Here is a tiny trained network, its code and every weight. The questions are about switching its units off for an input and a class, where a switched-off unit gives its printed mean instead of its output.

import numpy as np


def w(rows, s, z=0):
    codes = np.array(rows[::2]) - 128.0
    scale = np.full(codes.shape[1], s)
    scale[-1] = z or s
    return codes * scale


def f(y):
    return y / 2 * (1 + np.tanh(0.7978845608 * (y + 0.044715 * y**3)))


def log_softmax(a):
    a = a - a.max(-1, keepdims=True)
    return a - np.log(np.exp(a).sum(-1, keepdims=True))


def net(x, mask):
    res = np.array(x, float).reshape(1, 8) / 4 @ E
    y = f(res @ A[0][:, :-1].T + A[0][:, -1])
    res = res + np.where(mask, y, B[0][:, -1]) @ B[0][:, :-1]
    return log_softmax(res[-1] @ U[:, :-1].T + U[:, -1])


A, B = {}, {}
E = w([
[106,145,46,73,138,141,161,131],'x0',
[156,148,127,201,137,181,167,212],'x1',
[70,71,117,135,82,39,166,136],'x2',
[108,182,151,72,79,79,149,114],'x3',
[94,111,159,122,168,20,118,83],'x4',
[254,33,97,105,98,150,129,170],'x5',
[193,149,185,79,154,78,195,147],'x6',
[134,109,125,138,63,166,222,78],'x7',
],0.008)
A[0] = w([
[163,101,160,168,128,118,189,132,238],'neuron 0',
[134,189,111,182,152,168,129,141,135],'neuron 1',
[118,52,75,146,128,140,176,95,255],'neuron 2',
[68,121,134,150,88,108,239,134,143],'neuron 3',
[178,118,142,140,115,139,110,183,183],'neuron 4',
[87,148,102,123,76,98,227,126,158],'neuron 5',
[80,76,116,185,149,102,78,136,175],'neuron 6',
[164,144,98,135,164,175,117,140,224],'neuron 7',
[152,56,152,164,125,120,112,106,225],'neuron 8',
[166,93,119,60,126,126,136,112,234],'neuron 9',
[167,109,126,27,166,69,142,163,182],'neuron 10',
[81,196,135,73,155,96,103,106,136],'neuron 11',
[33,166,116,98,94,96,182,97,176],'neuron 12',
[107,119,113,149,112,115,199,140,207],'neuron 13',
[189,179,120,193,198,219,150,221,242],'neuron 14',
[156,122,143,92,161,72,128,133,175],'neuron 15',
[175,119,99,49,134,87,144,160,138],'neuron 16',
[76,194,158,130,157,93,84,80,173],'neuron 17',
[110,148,2,134,76,211,101,150,179],'neuron 18',
[78,91,95,192,173,93,81,136,146],'neuron 19',
[73,132,27,142,87,190,89,151,237],'neuron 20',
[150,118,167,85,95,150,115,75,172],'neuron 21',
[89,113,113,76,91,86,132,101,69],'neuron 22',
[171,121,95,56,166,71,150,158,176],'neuron 23',
[73,201,152,121,147,97,95,100,182],'neuron 24',
[80,147,138,138,107,125,231,108,108],'neuron 25',
[14,82,128,195,159,98,49,155,229],'neuron 26',
[172,119,171,184,106,135,86,187,153],'neuron 27',
[137,87,187,172,154,69,158,77,178],'neuron 28',
[140,88,92,108,105,123,139,129,154],'neuron 29',
],0.0088,0.0033)
B[0] = w([
[202,100,147,150,86,116,90,138,187],'neuron 0',
[114,118,198,93,141,203,159,128,163],'neuron 1',
[204,75,111,161,107,132,103,81,184],'neuron 2',
[144,130,133,229,123,70,138,147,191],'neuron 3',
[154,126,155,169,65,135,135,190,172],'neuron 4',
[145,131,149,203,134,92,159,146,187],'neuron 5',
[119,124,40,166,186,63,98,139,172],'neuron 6',
[173,69,154,171,107,162,159,103,176],'neuron 7',
[192,90,107,135,83,90,75,123,173],'neuron 8',
[141,76,87,104,85,171,151,134,178],'neuron 9',
[98,86,93,102,144,215,201,154,195],'neuron 10',
[46,237,225,73,193,157,156,150,179],'neuron 11',
[126,197,166,174,191,76,138,126,202],'neuron 12',
[141,106,137,203,89,121,133,134,169],'neuron 13',
[193,93,238,174,84,205,199,126,245],'neuron 14',
[112,92,76,119,151,194,145,133,170],'neuron 15',
[68,63,106,82,108,176,227,163,173],'neuron 16',
[81,184,146,66,202,154,122,116,196],'neuron 17',
[193,21,97,120,126,175,155,52,195],'neuron 18',
[39,118,33,168,197,75,134,153,172],'neuron 19',
[104,86,71,136,199,131,153,2,192],'neuron 20',
[147,102,88,71,126,126,119,144,159],'neuron 21',
[127,138,213,144,131,168,159,152,161],'neuron 22',
[64,67,111,105,142,196,213,125,182],'neuron 23',
[87,216,181,56,236,153,146,90,191],'neuron 24',
[155,163,138,211,121,44,131,162,176],'neuron 25',
[85,155,38,143,246,98,126,132,212],'neuron 26',
[171,142,179,189,100,134,77,178,174],'neuron 27',
[187,117,113,123,147,118,103,67,188],'neuron 28',
[129,85,126,124,95,164,131,135,152],'neuron 29',
],0.0065,0.011)
U = w([
[176,83,54,30,90,124,90,42,109],'0',
[85,101,61,89,104,140,179,233,117],'1',
[133,117,40,209,173,49,56,100,160],'2',
[64,197,174,17,200,166,139,96,188],'3',
[81,228,124,140,159,44,156,125,4],'4',
[64,149,141,118,72,118,79,149,30],'5',
[194,148,255,182,57,105,105,195,161],'6',
[164,75,153,163,105,184,202,81,166],'7',
],0.0064,0.0039)

Each question gives the input, the list of numbers given to net, and the class t.
The units are the neurons (one row each of A and B). Each row of codes is followed by its name. A weight is (code - 128) times the scale printed after its matrix; where a second scale follows, it is the last column's (A, B and U).
mask holds one flag per neuron, in row order. A switched-off neuron (its flag False) gives its mean, the last column of its row in B, instead of its output. The means were averaged over made-up inputs and are rounded, as every weight is.
A unit's drop is (log p(t) with every unit on - log p(t) with that unit switched off) / (log p(t) with every unit on - log p(t) with every unit switched off).
The circuit of an input: a set's keep is (log p(t) with only the set's units on - log p(t) with every unit switched off) / (log p(t) with every unit on - log p(t) with every unit switched off). Starting from the 12 units with the biggest drops (on a tie, the unit counted first), units are removed one at a time, each time the one whose removal leaves the highest keep (on an exact tie, the one counted first), for as long as the keep stays at least 0.8.
circuit, biggest first: the units of the circuit, biggest drop first
top k neurons: the k neurons with the biggest drops, biggest first
drop when u is switched off: that unit's drop, to one decimal
input [-7,4,2,2,7,-7,-1,-6], class 3: circuit, biggest first : [neuron 24]
input [-1,5,8,-2,4,5,4,2], class 6: circuit, biggest first : [neuron 20; neuron 0]
input [-7,-2,-8,1,0,0,4,2], class 6: circuit, biggest first : [neuron 20; neuron 18; neuron 23]
input [-2,-5,8,-2,7,3,5,-7], class 1: circuit, biggest first : [neuron 10; neuron 16; neuron 19]
input [-7,7,8,0,6,6,-4,8], class 2: top 3 neurons : [neuron 14; neuron 6; neuron 28]
input [3,1,1,6,8,5,5,-5], class 1: top 2 neurons : [neuron 16; neuron 10]
input [-3,-8,7,-7,-1,-7,1,-4], class 4: top 4 neurons : [neuron 6; neuron 19; neuron 26; neuron 12]
input [-5,-5,3,3,8,-2,-8,-8], class 4: top 2 neurons : [neuron 6; neuron 19]
input [-5,-4,3,2,1,1,0,5], class 6: top 2 neurons : [neuron 20; neuron 26]
input [-7,-4,5,-5,0,6,1,7], class 6: top 4 neurons : [neuron 20; neuron 18; neuron 26; neuron 0]
input [-3,-6,-4,-6,3,8,-8,-1], class 2: top 2 neurons : [neuron 6; neuron 19]
input [-2,1,3,7,-6,1,4,-2], class 1: top 2 neurons : [neuron 14; neuron 16]
input [5,-7,-2,-7,-6,1,-1,-8], class 0: drop when neuron 20 is switched off : 0.2
input [-1,-8,3,-8,-7,4,-7,1], class 0: top neuron : [neuron 18]
input [-3,1,-6,1,-2,4,-2,-2], class 6: drop when neuron 27 is switched off : 0.3
input [0,-5,-3,-6,0,1,-1,8], class 0: drop when neuron 14 is switched off : 0.2
